Below is a small trained network, with its code and all its weights. Each question gives an input and a target symbol and asks what happens when units are switched off, that is, made to give their printed mean instead of their output.

import numpy as np


def w(rows, s, z=0):
    codes = np.array(rows[::2]) - 128.0
    scale = np.full(codes.shape[1], s)
    scale[-1] = z or s
    return codes * scale


def f(y):
    return y / 2 * (1 + np.tanh(0.7978845608 * (y + 0.044715 * y**3)))


def softmax(a):
    e = np.exp(a - a.max(-1, keepdims=True))
    return e / e.sum(-1, keepdims=True)


def log_softmax(a):
    a = a - a.max(-1, keepdims=True)
    return a - np.log(np.exp(a).sum(-1, keepdims=True))


def net(x, mask):
    ids = ['αβδεζηθλμξπστφψω'.index(c) for c in x.split()]
    T = len(ids)
    res = E[ids] + P[:T]
    q, k, v = (res @ M[0].T for M in (Q, K, V))
    z = softmax(np.where(np.tri(T) > 0, q @ k.T / 2**0.5, -1e9)) @ v
    res = res + np.where(mask[0], z, O[0][:, -1]) @ O[0][:, :-1]
    y = f(res @ A[0][:, :-1].T + A[0][:, -1])
    res = res + np.where(mask[1:9], y, B[0][:, -1]) @ B[0][:, :-1]
    return log_softmax(res[-1] @ U[:, :-1].T + U[:, -1])


Q, K, V, O, A, B = {}, {}, {}, {}, {}, {}
E = w([
[167,130,187,121,5,140],'α',
[113,107,138,175,148,136],'β',
[184,70,204,185,64,153],'δ',
[103,143,112,149,72,146],'ε',
[124,117,166,233,186,154],'ζ',
[135,130,95,155,66,171],'η',
[116,166,170,169,76,123],'θ',
[88,107,181,125,139,72],'λ',
[105,143,96,80,70,101],'μ',
[203,48,92,148,157,165],'ξ',
[93,123,113,96,169,104],'π',
[141,179,119,160,170,106],'σ',
[174,107,165,191,175,119],'τ',
[178,164,156,171,116,112],'φ',
[145,154,116,147,154,78],'ψ',
[126,134,187,129,125,135],'ω',
],0.022)
P = w([
[72,83,51,244,97,110],'0',
[143,33,149,114,164,100],'1',
[74,239,137,78,125,242],'2',
[8,186,157,155,49,94],'3',
[186,46,172,141,168,80],'4',
[184,166,103,58,165,198],'5',
[59,156,128,171,61,111],'6',
[160,44,154,130,162,95],'7',
[59,198,150,37,151,206],'8',
[22,167,119,168,71,115],'9',
[139,59,154,116,162,79],'10',
[47,127,148,22,169,209],'11',
],0.011)
Q[0] = w([
[237,95,143,26,191,203],'h0',
[132,253,94,74,38,134],'h0',
],0.006)
K[0] = w([
[181,200,253,27,144,207],'h0',
[88,115,117,139,119,181],'h0',
],0.011)
V[0] = w([
[182,129,1,46,135,132],'h0',
[77,72,184,82,101,2],'h0',
],0.0064)
O[0] = w([
[224,157,145,154,163,49,1],'h0',
[60,66,7,68,132,108,196],'h0',
],0.011,0.0059)
A[0] = w([
[44,224,125,145,114,174,234],'n0',
[145,255,23,180,67,101,108],'n1',
[57,156,171,210,202,170,157],'n2',
[97,140,160,207,216,205,70],'n3',
[91,90,172,38,204,215,163],'n4',
[207,125,73,44,122,122,254],'n5',
[95,68,150,140,56,133,220],'n6',
[108,101,105,199,248,69,135],'n7',
],0.0082,0.0056)
B[0] = w([
[157,119,153,183,186,128,254],'n0',
[94,39,186,65,130,125,150],'n1',
[188,126,74,91,56,152,192],'n2',
[120,132,121,91,117,144,153],'n3',
[139,139,198,134,145,121,221],'n4',
[85,252,195,178,122,148,151],'n5',
[192,179,64,88,137,125,253],'n6',
[50,94,219,178,123,97,168],'n7',
],0.011)
U = w([
[181,146,175,208,152,66,8],'α',
[69,92,190,127,34,186,2],'β',
[236,165,74,135,196,54,255],'δ',
[131,99,161,140,85,90,189],'ε',
[150,183,212,144,179,219,211],'ζ',
[172,79,158,111,163,118,43],'η',
[153,185,59,159,160,133,187],'θ',
[118,144,213,70,185,129,164],'λ',
[255,53,135,68,168,77,72],'μ',
[151,59,174,5,107,10,131],'ξ',
[223,134,161,139,152,45,86],'π',
[100,183,131,211,110,25,115],'σ',
[113,226,84,85,102,123,66],'τ',
[106,136,10,100,205,120,115],'φ',
[148,166,200,67,180,176,182],'ψ',
[129,150,158,50,46,123,68],'ω',
],0.0079,0.003)

Each question gives the input, a string of symbols that net reads in full, and the target symbol t.
The units are the heads (2 rows each of Q, K, V and O) and the neurons (one row each of A and B). Each row of codes is followed by its name. A weight is (code - 128) times the scale printed after its matrix; where a second scale follows, it is the last column's (O, A, B and U).
mask holds one flag per unit, heads first, then neurons. A switched-off unit (its flag False) gives its mean, the last column of its rows in O or B, instead of its output. The means were averaged over made-up inputs and are rounded, as every weight is.
A unit's drop is (log p(t) with every unit on - log p(t) with that unit switched off) / (log p(t) with every unit on - log p(t) with every unit switched off).
The circuit of an input: a set's keep is (log p(t) with only the set's units on - log p(t) with every unit switched off) / (log p(t) with every unit on - log p(t) with every unit switched off). Starting from all 9 units, units are removed one at a time, each time the one whose removal leaves the highest keep (on an exact tie, the one counted first), for as long as the keep stays at least 0.8.
units of the circuit, in order: the units of the circuit, biggest drop first
most important unit: the unit with the biggest drop
top k neurons: the k neurons with the biggest drops, biggest first
drop of u: that unit's drop, to one decimal
input λ λ η η ψ θ ω λ λ ψ ζ, target β: top 2 neurons	[n7; n0]
input ζ π μ φ, target ζ: units of the circuit, in order	[h0]
input μ λ λ ψ, target ξ: units of the circuit, in order	[n1; h0]
input ψ μ φ δ λ λ ζ ξ η, target ζ: units of the circuit, in order	[n0; h0]
input λ π λ λ λ λ ψ λ λ σ, target φ: top 2 neurons	[n4; n5]
input λ θ θ λ τ θ λ τ λ α ε, target φ: units of the circuit, in order	[h0; n6]
input λ ζ μ, target ζ: units of the circuit, in order	[n0; n5]
input π λ π λ μ, target τ: units of the circuit, in order	[n5; n0; h0]
input λ λ η ψ λ σ, target ζ: top 2 neurons	[n6; n5]
input ψ θ μ, target ζ: units of the circuit, in order	[n5; n0]
input δ θ π η σ ε, target ζ: units of the circuit, in order	[n5; h0]
input φ λ ψ ζ ψ, target σ: top 2 neurons	[n7; n5]
input λ θ λ λ θ λ δ θ θ μ, target φ: units of the circuit, in order	[h0; n0]
input ζ θ ψ α, target ζ: units of the circuit, in order	[h0; n0]
input τ λ ψ θ θ π, target ζ: top 2 neurons	[n5; n6]
input λ ψ ψ ξ β ω μ, target φ: units of the circuit, in order	[h0; n4]
input λ ψ τ λ λ τ λ θ ξ δ, target φ: top neuron	[n6]
input θ λ ω λ λ α, target ζ: top 2 neurons	[n5; n2]
input θ λ λ θ η β η λ ε, target ζ: top 2 neurons	[n0; n4]
input θ τ π θ λ ψ, target ζ: most important unit	n5
input ζ τ λ, target ζ: top 2 neurons	[n0; n4]
input λ ε μ μ δ θ σ θ ε ψ, target φ: drop of h0	0.9
input μ ψ λ λ θ μ λ λ τ μ, target ξ: drop of n1	1.7
input λ λ ψ φ, target φ: drop of n2	0.0
input π λ λ ψ ε ψ α σ σ δ θ η, target ζ: drop of n4	0.2
